Below is a small trained network, with its code and all its weights. Each question gives an input and a class and asks what happens when units are switched off, that is, made to give their printed mean instead of their output.

import numpy as np


def w(rows, s, z=0):
    codes = np.array(rows[::2]) - 128.0
    scale = np.full(codes.shape[1], s)
    scale[-1] = z or s
    return codes * scale


def norm(h):
    return h / np.sqrt((h * h).mean(-1, keepdims=True) + 1e-5)


def f(y):
    return np.maximum(y, 0)


def log_softmax(a):
    a = a - a.max(-1, keepdims=True)
    return a - np.log(np.exp(a).sum(-1, keepdims=True))


def net(x, mask):
    res = np.array(x, float).reshape(1, 3) / 4 @ E
    u = 0
    for l in range(2):
        y = f(norm(res) @ A[l][:, :-1].T + A[l][:, -1])
        res = res + np.where(mask[u : u + 11], y, B[l][:, -1]) @ B[l][:, :-1]
        u += 11
    return log_softmax(norm(res)[-1] @ U[:, :-1].T + U[:, -1])


A, B = {}, {}
E = w([
[71,204,254,110,83,130,115,2,92],'x0',
[78,117,151,150,153,105,100,198,3],'x1',
[197,93,164,108,182,9,144,171,138],'x2',
],0.0027)
A[0] = w([
[167,140,132,155,161,39,154,165,151,38],'L0N1',
[96,121,102,151,138,116,88,144,64,177],'L0N2',
[165,129,176,89,103,3,158,144,164,125],'L0N3',
[99,100,71,174,141,140,152,237,91,126],'L0N4',
[144,107,22,113,134,158,146,184,215,159],'L0N5',
[143,93,85,171,173,145,100,190,58,1],'L0N6',
[90,112,130,161,101,68,88,155,55,78],'L0N7',
[176,82,84,132,148,159,144,179,151,109],'L0N8',
[163,76,171,118,207,38,123,113,134,146],'L0N9',
[86,128,173,155,130,45,135,198,131,97],'L0N10',
[157,205,115,144,51,140,121,79,127,178],'L0N11',
],0.0058,0.002)
B[0] = w([
[93,78,140,106,140,34,70,204,153,199],'L0N1',
[170,73,102,201,173,123,136,50,192,188],'L0N2',
[188,88,88,135,227,184,62,6,120,226],'L0N3',
[237,112,69,179,204,164,157,57,185,232],'L0N4',
[73,74,185,179,73,96,130,109,36,254],'L0N5',
[181,133,158,121,178,211,147,115,254,199],'L0N6',
[61,197,127,132,64,124,214,209,51,183],'L0N7',
[69,185,130,51,44,52,87,149,111,213],'L0N8',
[72,186,165,31,97,136,178,133,163,228],'L0N9',
[106,216,133,100,74,216,122,151,176,185],'L0N10',
[165,53,91,117,135,124,198,204,155,202],'L0N11',
],0.0043,0.0059)
A[1] = w([
[172,145,135,105,152,51,109,113,123,127],'L1N1',
[126,158,149,117,114,169,190,158,157,150],'L1N2',
[125,121,149,75,210,139,135,71,110,182],'L1N3',
[129,113,102,110,80,100,146,117,163,141],'L1N4',
[59,124,171,101,105,126,155,180,118,198],'L1N5',
[139,89,81,103,124,73,142,124,130,117],'L1N6',
[87,78,131,86,106,65,65,133,90,9],'L1N7',
[110,210,133,108,160,120,129,159,50,41],'L1N8',
[107,119,140,253,48,100,157,145,46,89],'L1N9',
[136,113,83,164,170,110,69,103,139,213],'L1N10',
[115,180,108,124,157,109,157,211,184,5],'L1N11',
],0.0076,0.002)
B[1] = w([
[152,129,123,180,119,136,155,121,113,208],'L1N1',
[119,123,126,92,128,76,102,120,50,241],'L1N2',
[134,110,102,177,124,144,133,172,124,254],'L1N3',
[99,168,135,114,133,110,108,154,117,224],'L1N4',
[157,115,84,107,135,126,161,90,122,219],'L1N5',
[108,164,161,122,120,147,106,118,96,212],'L1N6',
[105,141,84,64,96,123,195,95,56,203],'L1N7',
[101,108,74,70,62,112,161,80,48,162],'L1N8',
[141,145,188,173,166,120,51,212,254,247],'L1N9',
[120,131,129,108,128,158,158,97,95,211],'L1N10',
[91,113,180,165,82,105,71,145,164,180],'L1N11',
],0.0085,0.0043)
U = w([
[120,133,197,175,141,76,56,205,253,66],'0',
[107,126,106,14,91,63,192,95,2,254],'1',
[244,49,63,180,225,212,221,58,168,51],'2',
],0.0094,0.00042)

Each question gives the input, the list of numbers given to net, and the class t.
The units are the neurons (one row each of A and B). Each row of codes is followed by its name. A weight is (code - 128) times the scale printed after its matrix; where a second scale follows, it is the last column's (A, B and U).
mask holds one flag per neuron, layer by layer. A switched-off neuron (its flag False) gives its mean, the last column of its row in B, instead of its output. The means were averaged over made-up inputs and are rounded, as every weight is.
A unit's drop is (log p(t) with every unit on - log p(t) with that unit switched off) / (log p(t) with every unit on - log p(t) with every unit switched off).
The circuit of an input: a set's keep is (log p(t) with only the set's units on - log p(t) with every unit switched off) / (log p(t) with every unit on - log p(t) with every unit switched off). Starting from the 12 units with the biggest drops (on a tie, the unit counted first), units are removed one at a time, each time the one whose removal leaves the highest keep (on an exact tie, the one counted first), for as long as the keep stays at least 0.8.
units of the circuit, in order: the units of the circuit, biggest drop first
most important unit: the unit with the biggest drop
top k neurons: the k neurons with the biggest drops, biggest first
k most important neurons of layer l: the k neurons of layer l with the biggest drops, biggest first
drop when u is switched off: that unit's drop, to one decimal
input [3,-6,8], class 2: units of the circuit, in order -> (L0N3)
input [8,-4,1], class 2: 4 most important neurons of layer 0 -> (L0N9, L0N7, L0N10, L0N8)
input [5,5,0], class 0: top 3 neurons -> (L1N9, L0N9, L0N2)
input [4,0,8], class 2: 3 most important neurons of layer 1 -> (L1N9, L1N3, L1N2)
input [2,5,-1], class 0: top 3 neurons -> (L1N9, L0N7, L0N9)
input [-3,-7,1], class 1: top 3 neurons -> (L1N7, L0N8, L0N7)
input [2,-8,-1], class 1: top 2 neurons -> (L1N9, L0N3)
input [-8,0,-1], class 0: 4 most important neurons of layer 0 -> (L0N3, L0N8, L0N5, L0N9)
input [-2,8,4], class 0: top 2 neurons -> (L1N11, L0N7)
input [3,1,-8], class 0: 4 most important neurons of layer 0 -> (L0N9, L0N6, L0N4, L0N3)
input [-1,-7,0], class 0: 3 most important neurons of layer 0 -> (L0N9, L0N5, L0N1)
input [1,-6,0], class 1: top 2 neurons -> (L1N9, L0N4)
input [0,7,3], class 0: 2 most important neurons of layer 0 -> (L0N2, L0N6)
input [-8,8,-1], class 2: units of the circuit, in order -> (L0N4)
input [-4,7,1], class 0: top 3 neurons -> (L1N11, L0N3, L0N7)
input [-5,0,4], class 1: top 2 neurons -> (L0N5, L0N8)
input [-4,-7,1], class 1: 2 most important neurons of layer 0 -> (L0N8, L0N7)
input [6,8,0], class 0: top 2 neurons -> (L1N9, L0N9)
input [-4,6,-5], class 2: drop when L0N4 is switched off -> 0.1
input [-6,5,-6], class 2: most important unit -> L0N4
input [3,-4,4], class 2: drop when L0N3 is switched off -> 2.1
input [-4,-1,-4], class 0: drop when L0N5 is switched off -> 3.0
input [-5,-7,6], class 1: drop when L0N3 is switched off -> 0.0
